[ 32  16   5  15  52 -11  34  -8  15  15  -7 -12   9 -10 -14 -11 -16   5
 -24  -7  54   8 -13   0 -32  -4 -15 -13  -7 -23 -30 -21  -6  -1  37 -10
  15   1  27 -14 -12   2 -16  15  -7  34 -29  11] : A
[ 23  31   9  -2  15  -5  37  15 -13  10 -13  14   9 -23 -31   2  -1   8
 -24   0  46   2 -19 -18 -50  -3   6  -6   0 -26 -32   2   5   9  19  20
  29   9  -5 -10  -7  16 -15  13  -5  24 -30  11] : L
[ 46  21  -1  31  48  -6  41   9  19  16   3 -24   3 -15  -7 -17 -10  -2
 -24 -12  76   7 -15   5 -35 -19 -26  -9   3 -31 -37 -50 -13  -3  44 -14
 -25   2  24   9  -2  -5 -14   4 -19  49 -29   8] : A
[ 34  20   9 -15  30  -9  10 -16  -9  19  12 -13  20 -23   6  -5 -10  23
 -16   3  28  -5  -6  -9 -59 -12  12 -36   9 -24 -40   3  16  -9  21  -6
  -3   0 -10  -5   2  -5 -15  -8   4  25  13  26] : A
[ 11  15   6  15  15   2  31  18 -16  15   0   9  21 -15  -1  -6  -7  -1
  -9 -23  45  -9  -6 -14 -42 -16 -23 -11 -12 -21   4  -1   3  -2   7  -1
  11   7  10   3  -4  10   6   8   0  15 -24  12] : L
[ 36  29  17  12  33 -20  54  13   9  14  -9  -6   7 -19 -30 -11 -20   0
  -3   0  61  24 -17  -5 -49 -19 -26 -11   0 -35 -38 -23  -5 -24  27   2
  16  -7  43 -13  -8  11 -15 -21  -4  29 -56   6] : A
[-19  -7  -7   2  29  -7   1  -7 -12  12  -8  -4  32  -3   9  10  -4 -13
 -13   3  17 -15   1   7 -25   3 -16 -20  23 -14 -13  20  -3  -1   3  -4
  17  -9  -9  13  -4   1  10 -11  -1  15   8   6] : L
[  5  26   0  18  72   2  40   4 -17  50 -25 -22  16  -3   4 -18  -2 -24
 -15  -3  39  -1 -10   7 -31   6 -32  -6  -4 -27 -12 -45 -15  -6  16 -12
   4   0  20  13  -2   8   3   2 -18  41 -26  -5] : L
[ 44  -8  -4  29  39 -24  39  12  14  18 -10 -15  11 -15 -36 -13 -34  18
 -23  -2  44   7  -6 -36 -25 -25 -11  -7  13 -33 -44 -27 -12 -11  26   1
  -3  32  32  -2  -8  -2 -29   6  -6  31 -22   5] : A
[-13  26  25  13  35  -5  41  -3   9  24  -3   0  14  -8 -18 -21 -16 -30
  -6 -15  60  11 -42  11 -26  -5 -35 -20   6 -28  -7 -37 -12 -13  45 -13
  29  -6  54  -7  -1   8  -9  -2 -33  41 -56  11] : A
[  7  16  12  -6  20  -8  22  -1 -14  15   2  13  17 -34  -5  -8  -1  -6
 -13  -3  -4  -7  -6   4 -35  -6 -33 -12   8  24 -15  -9   1  29   3  -4
  11   7 -17  -2  -3  13   6   0  -3  28 -15   5] : L
[ 38  17  -3  24  50 -12  40  -7   7  23  -6 -33  19  -3  -4 -10 -10  -5
  -6  -3  72   3  -8   1 -32  -4 -10 -10  18 -30 -30 -32 -18 -12  32   2
  37  -9  35  -8   8   3  -8   4  -6  53 -25  16] : A
[ 12  11  -2  16  14  -4  23  -1 -20  23  -2 -13  14 -13  17  -7  -9  -5
 -11  -5  18 -15  -9  -2 -31   6 -19 -27  -9 -24 -24 -12  -3   7   1 -10
 -23   6 -12  24  -3  -3  -5   0  -1  22   2  14] : L
[ 31  17  -5  15  44 -12  31  -6  -8  32 -21  -8  13 -19  10 -16 -19   7
 -18  -6  32   6   3   9 -35  -5  -1 -16   3 -20 -13  -9  -5 -10  37 -12
  -5  -3  16 -15  17  -2  -7  -2  -6  29 -21   8] : A
